Below are the code and all the weights of a small trained network. Each question names an input and a target symbol and asks about switching units off, where a switched-off unit gives its printed mean instead of its output.

import numpy as np


def w(rows, s, z=0):
    codes = np.array(rows[::2]) - 128.0
    scale = np.full(codes.shape[1], s)
    scale[-1] = z or s
    return codes * scale


def norm(h):
    return h / np.sqrt((h * h).mean(-1, keepdims=True) + 1e-5)


def f(y):
    return y / 2 * (1 + np.tanh(0.7978845608 * (y + 0.044715 * y**3)))


def softmax(a):
    e = np.exp(a - a.max(-1, keepdims=True))
    return e / e.sum(-1, keepdims=True)


def log_softmax(a):
    a = a - a.max(-1, keepdims=True)
    return a - np.log(np.exp(a).sum(-1, keepdims=True))


def net(x, mask):
    ids = ['ΞΦΨαβγδεημπστ'.index(c) for c in x.split()]
    T = len(ids)
    res = E[ids] + P[:T]
    u = 0
    for l in range(2):
        q, k, v = (norm(res) @ M[l].T for M in (Q, K, V))
        z = softmax(np.where(np.tri(T) > 0, q @ k.T / 4**0.5, -1e9)) @ v
        res = res + np.where(mask[u], z, O[l][:, -1]) @ O[l][:, :-1]
        u += 1
        y = f(norm(res) @ A[l][:, :-1].T + A[l][:, -1])
        res = res + np.where(mask[u : u + 4], y, B[l][:, -1]) @ B[l][:, :-1]
        u += 4
    return log_softmax(norm(res)[-1] @ U[:, :-1].T + U[:, -1])


Q, K, V, O, A, B = {}, {}, {}, {}, {}, {}
E = w([
[99,70,105,115,131,98,147,162,107],'Ξ',
[193,168,161,92,137,157,122,105,82],'Φ',
[116,121,110,87,68,69,137,125,159],'Ψ',
[149,70,127,98,101,3,156,167,121],'α',
[37,138,133,148,69,109,129,152,101],'β',
[112,90,89,146,164,165,78,105,130],'γ',
[141,113,97,162,93,103,173,65,95],'δ',
[58,127,162,96,124,165,119,84,98],'ε',
[78,109,170,138,141,74,139,151,92],'η',
[80,187,118,106,83,44,110,121,167],'μ',
[129,154,73,152,82,154,96,152,106],'π',
[61,116,117,51,88,84,125,201,106],'σ',
[53,192,124,140,105,12,127,142,104],'τ',
],0.018)
P = w([
[17,43,109,255,75,122,228,215,234],'0',
[21,43,145,161,127,18,134,165,86],'1',
[39,61,134,145,143,26,107,149,76],'2',
[51,74,151,139,154,24,100,129,60],'3',
[66,76,149,149,160,37,86,117,44],'4',
[67,90,145,140,167,49,73,95,52],'5',
[79,105,161,137,173,50,61,84,29],'6',
[108,108,166,129,169,58,57,51,30],'7',
],0.0049)
Q[0] = w([
[206,147,142,208,133,196,245,152,187],'0.h1',
[38,104,93,84,147,3,78,65,63],'0.h1',
[55,113,76,100,112,55,89,247,164],'0.h1',
[194,133,159,90,204,234,147,95,171],'0.h1',
],0.015)
K[0] = w([
[47,91,110,165,136,9,145,168,143],'0.h1',
[227,169,160,111,166,218,137,65,86],'0.h1',
[148,113,78,70,121,122,73,68,42],'0.h1',
[79,101,174,118,144,105,181,222,230],'0.h1',
],0.013)
V[0] = w([
[96,188,185,62,44,119,74,195,189],'0.h1',
[188,117,75,190,56,50,184,113,1],'0.h1',
[133,154,36,142,107,96,133,47,110],'0.h1',
[103,75,189,132,181,52,217,26,199],'0.h1',
],0.0081)
O[0] = w([
[160,136,205,97,120,85,86,111,192,67],'0.h1',
[90,203,125,181,148,137,169,211,189,253],'0.h1',
[108,214,107,122,105,172,128,146,148,183],'0.h1',
[151,132,120,109,145,153,251,59,100,95],'0.h1',
],0.011,0.0077)
A[0] = w([
[80,19,144,193,109,58,114,70,150,93],'0.n1',
[190,147,165,179,167,70,50,34,239,32],'0.n2',
[33,71,2,144,120,209,174,142,132,4],'0.n3',
[175,146,169,71,146,113,117,136,45,48],'0.n4',
],0.0084,0.0039)
B[0] = w([
[74,172,130,109,160,141,142,163,116,181],'0.n1',
[123,140,9,125,136,133,129,85,128,134],'0.n2',
[133,184,145,103,142,44,110,151,98,254],'0.n3',
[78,165,147,179,77,137,94,227,111,125],'0.n4',
],0.013,0.0066)
Q[1] = w([
[145,109,132,143,95,188,145,57,176],'1.h1',
[189,87,111,90,122,137,74,129,188],'1.h1',
[245,32,150,113,183,172,230,121,199],'1.h1',
[161,182,141,121,135,172,160,140,253],'1.h1',
],0.016)
K[1] = w([
[68,106,98,180,117,105,123,70,151],'1.h1',
[93,58,96,117,128,62,101,131,203],'1.h1',
[60,9,68,125,153,65,220,150,175],'1.h1',
[102,139,124,170,14,37,173,137,208],'1.h1',
],0.014)
V[1] = w([
[86,105,119,186,184,179,175,138,121],'1.h1',
[127,145,211,93,10,114,165,93,97],'1.h1',
[214,98,177,171,207,70,128,121,174],'1.h1',
[107,76,123,166,69,89,109,73,58],'1.h1',
],0.014)
O[1] = w([
[98,111,174,183,141,134,95,123,180,146],'1.h1',
[165,184,170,73,53,133,149,78,135,78],'1.h1',
[217,119,109,191,122,8,133,130,105,2],'1.h1',
[70,146,117,69,118,61,119,49,100,63],'1.h1',
],0.016,0.0057)
A[1] = w([
[121,57,33,82,189,78,52,54,7,2],'1.n1',
[225,53,84,234,127,74,86,121,122,71],'1.n2',
[223,141,138,126,86,159,106,185,114,69],'1.n3',
[180,138,121,230,158,163,134,193,140,157],'1.n4',
],0.015,0.0054)
B[1] = w([
[134,186,156,252,55,101,80,116,10,205],'1.n1',
[11,89,142,132,76,38,211,134,182,165],'1.n2',
[139,64,138,194,144,186,166,100,64,151],'1.n3',
[155,155,124,56,192,131,78,71,104,248],'1.n4',
],0.015)
U = w([
[88,87,233,204,44,162,124,185,191,68],'Ξ',
[121,52,81,190,104,63,185,136,201,217],'Φ',
[193,80,94,198,39,162,194,164,175,213],'Ψ',
[132,97,245,173,198,89,106,64,138,32],'α',
[68,148,32,167,161,176,251,178,120,67],'β',
[60,70,130,67,121,138,117,26,121,104],'γ',
[187,98,125,119,127,121,7,167,194,194],'δ',
[193,165,1,95,96,70,104,49,170,141],'ε',
[204,240,213,136,111,46,100,138,174,22],'η',
[195,112,138,55,80,101,154,209,86,109],'μ',
[140,128,83,53,232,49,149,122,44,2],'π',
[118,142,126,192,87,93,110,129,53,136],'σ',
[204,78,168,127,154,148,130,105,91,136],'τ',
],0.0089,0.0068)

Each question gives the input, a string of symbols that net reads in full, and the target symbol t.
The units are the heads (4 rows each of Q, K, V and O) and the neurons (one row each of A and B). Each row of codes is followed by its name. A weight is (code - 128) times the scale printed after its matrix; where a second scale follows, it is the last column's (O, A, B and U).
mask holds one flag per unit, layer by layer, with each layer's heads first. A switched-off unit (its flag False) gives its mean, the last column of its rows in O or B, instead of its output. The means were averaged over made-up inputs and are rounded, as every weight is.
A unit's drop is (log p(t) with every unit on - log p(t) with that unit switched off) / (log p(t) with every unit on - log p(t) with every unit switched off).
The circuit of an input: a set's keep is (log p(t) with only the set's units on - log p(t) with every unit switched off) / (log p(t) with every unit on - log p(t) with every unit switched off). Starting from all 10 units, units are removed one at a time, each time the one whose removal leaves the highest keep (on an exact tie, the one counted first), for as long as the keep stays at least 0.8.
circuit, biggest first: the units of the circuit, biggest drop first
unit that matters most: the unit with the biggest drop
top k neurons: the k neurons with the biggest drops, biggest first
k most important neurons of layer l: the k neurons of layer l with the biggest drops, biggest first
input τ Ξ Ψ δ Ξ τ η, target β: unit that matters most	0.h1
input τ δ δ μ Φ γ, target τ: circuit, biggest first	(1.h1, 0.h1, 1.n3, 1.n4)
input γ τ Φ, target γ: 2 most important neurons of layer 0	(0.n4, 0.n3)
input π Φ τ, target π: circuit, biggest first	(0.h1, 1.h1, 1.n4, 1.n1)
input ε η σ τ μ, target γ: circuit, biggest first	(1.h1, 0.h1, 0.n1)
input σ η τ α σ, target μ: 2 most important neurons of layer 1	(1.n1, 1.n4)
input Ξ Φ ε γ, target Ξ: circuit, biggest first	(1.h1, 0.n4, 0.h1, 1.n4)
input Φ γ τ μ τ, target Φ: circuit, biggest first	(0.h1, 1.h1, 1.n2)
input α η Φ γ β τ α δ, target α: top 2 neurons	(1.n4, 1.n2)
input τ Φ σ, target τ: top 3 neurons	(1.n3, 1.n4, 0.n4)
input Ξ γ ε Ξ η Φ, target Ξ: top 3 neurons	(0.n4, 1.n4, 0.n3)
input α Ξ η, target α: 2 most important neurons of layer 0	(0.n1, 0.n3)
input β Ψ Ξ α Φ, target β: top 2 neurons	(0.n2, 0.n4)
input τ γ γ β σ δ α, target β: circuit, biggest first	(0.h1)
input Ξ Ξ α, target Φ: top 2 neurons	(1.n2, 0.n3)
input σ β σ μ η α, target Φ: circuit, biggest first	(0.h1, 1.h1, 1.n2, 0.n3)
input δ Φ α α β ε τ, target δ: circuit, biggest first	(1.h1, 1.n4, 0.h1, 1.n1)
input η α δ σ δ Ψ Φ η, target η: 2 most important neurons of layer 0	(0.n4, 0.n1)
input σ α τ ε τ Ξ, target γ: circuit, biggest first	(1.h1, 0.h1)
input α σ τ Ξ δ Ξ β, target β: top neuron	(1.n1)
input τ γ Φ, target τ: 3 most important neurons of layer 1	(1.n3, 1.n4, 1.n1)
input π τ β, target δ: circuit, biggest first	(0.h1, 1.n1)
input Φ τ α ε π α γ, target Φ: circuit, biggest first	(0.h1, 1.h1, 1.n2)
input Ψ γ π σ Φ η, target Ψ: 2 most important neurons of layer 1	(1.n4, 1.n3)
input Ξ Ξ Ψ η π ε σ σ, target γ: circuit, biggest first	(0.h1, 1.h1)
input Ξ β ε π Ξ Φ π, target Ξ: top 2 neurons	(0.n4, 1.n4)
input τ Ψ Ψ π α Φ α ε, target τ: top neuron	(1.n3)
input α Φ τ π τ Ξ β, target α: top 3 neurons	(1.n4, 1.n3, 1.n2)
